Here is a tiny trained network, its code and every weight. The questions are about switching its units off for an input and a class, where a switched-off unit gives its printed mean instead of its output.

import numpy as np


def w(rows, s, z=0):
    codes = np.array(rows[::2]) - 128.0
    scale = np.full(codes.shape[1], s)
    scale[-1] = z or s
    return codes * scale


def f(y):
    return y / 2 * (1 + np.tanh(0.7978845608 * (y + 0.044715 * y**3)))


def log_softmax(a):
    a = a - a.max(-1, keepdims=True)
    return a - np.log(np.exp(a).sum(-1, keepdims=True))


def net(x, mask):
    res = np.array(x, float).reshape(1, 6) / 4 @ E
    y = f(res @ A[0][:, :-1].T + A[0][:, -1])
    res = res + np.where(mask, y, B[0][:, -1]) @ B[0][:, :-1]
    return log_softmax(res[-1] @ U[:, :-1].T + U[:, -1])


A, B = {}, {}
E = w([
[128,124,133,130,130],'x0',
[123,251,218,177,120],'x1',
[129,150,103,115,116],'x2',
[143,98,207,3,84],'x3',
[129,140,112,121,121],'x4',
[235,140,114,68,204],'x5',
],0.013)
A[0] = w([
[67,174,212,133,26,110],'n0',
[222,202,182,138,189,80],'n1',
[165,195,191,123,164,93],'n2',
[177,199,93,250,102,182],'n3',
[109,38,91,46,140,141],'n4',
[190,183,134,133,88,131],'n5',
[99,42,105,163,27,161],'n6',
[191,69,34,111,189,149],'n7',
[205,212,172,134,164,32],'n8',
[115,97,148,144,152,155],'n9',
[52,37,78,137,31,196],'n10',
[86,136,87,232,154,242],'n11',
[109,152,99,232,178,254],'n12',
[86,195,154,179,122,102],'n13',
[112,139,77,213,100,213],'n14',
[205,87,134,40,131,144],'n15',
[136,117,48,190,247,228],'n16',
[67,178,179,192,70,98],'n17',
[190,98,81,157,203,152],'n18',
[24,159,117,181,127,203],'n19',
],0.011,0.006)
B[0] = w([
[32,246,202,115,140,217],'n0',
[182,60,105,153,55,217],'n1',
[113,111,112,159,38,197],'n2',
[162,116,108,172,166,248],'n3',
[174,104,173,96,164,231],'n4',
[151,147,146,139,113,169],'n5',
[162,64,104,137,8,217],'n6',
[91,134,72,118,178,228],'n7',
[181,62,138,147,51,200],'n8',
[121,129,98,115,108,140],'n9',
[202,103,185,165,54,249],'n10',
[189,116,114,195,151,250],'n11',
[171,83,87,192,175,254],'n12',
[153,173,133,125,164,198],'n13',
[202,92,100,183,168,222],'n14',
[148,180,254,73,200,223],'n15',
[62,66,11,148,119,253],'n16',
[120,221,152,115,196,213],'n17',
[48,129,42,117,153,199],'n18',
[165,137,172,206,156,225],'n19',
],0.0089,0.015)
U = w([
[179,73,92,185,87,250],'0',
[189,118,153,148,246,71],'1',
[154,99,175,100,18,230],'2',
[30,181,162,142,108,5],'3',
[74,94,64,136,181,45],'4',
],0.013,0.0028)

Each question gives the input, the list of numbers given to net, and the class t.
The units are the neurons (one row each of A and B). Each row of codes is followed by its name. A weight is (code - 128) times the scale printed after its matrix; where a second scale follows, it is the last column's (A, B and U).
mask holds one flag per neuron, in row order. A switched-off neuron (its flag False) gives its mean, the last column of its row in B, instead of its output. The means were averaged over made-up inputs and are rounded, as every weight is.
A unit's drop is (log p(t) with every unit on - log p(t) with that unit switched off) / (log p(t) with every unit on - log p(t) with every unit switched off).
The circuit of an input: a set's keep is (log p(t) with only the set's units on - log p(t) with every unit switched off) / (log p(t) with every unit on - log p(t) with every unit switched off). Starting from the 12 units with the biggest drops (on a tie, the unit counted first), units are removed one at a time, each time the one whose removal leaves the highest keep (on an exact tie, the one counted first), for as long as the keep stays at least 0.8.
units of the circuit, in order: the units of the circuit, biggest drop first
most important unit: the unit with the biggest drop
k most important neurons: the k neurons with the biggest drops, biggest first
drop of u: that unit's drop, to one decimal
input [-2,2,-8,-3,-4,8], class 0: most important unit : n1
input [3,-5,-5,-4,8,1], class 4: units of the circuit, in order : n7; n18
input [-2,-8,1,1,8,4], class 1: 2 most important neurons : n15; n4
input [-4,6,6,1,5,-8], class 3: 2 most important neurons : n0; n4
input [-6,0,-3,8,1,-6], class 2: 2 most important neurons : n10; n6
input [-4,0,0,6,8,2], class 1: 4 most important neurons : n6; n15; n10; n8
input [2,4,1,8,6,-1], class 3: drop of n6 : 0.0
input [-1,0,-1,2,-7,-3], class 2: drop of n7 : 0.1
input [6,-3,8,7,-4,0], class 2: drop of n12 : 0.4
input [8,-1,7,4,-6,0], class 2: drop of n11 : 0.2
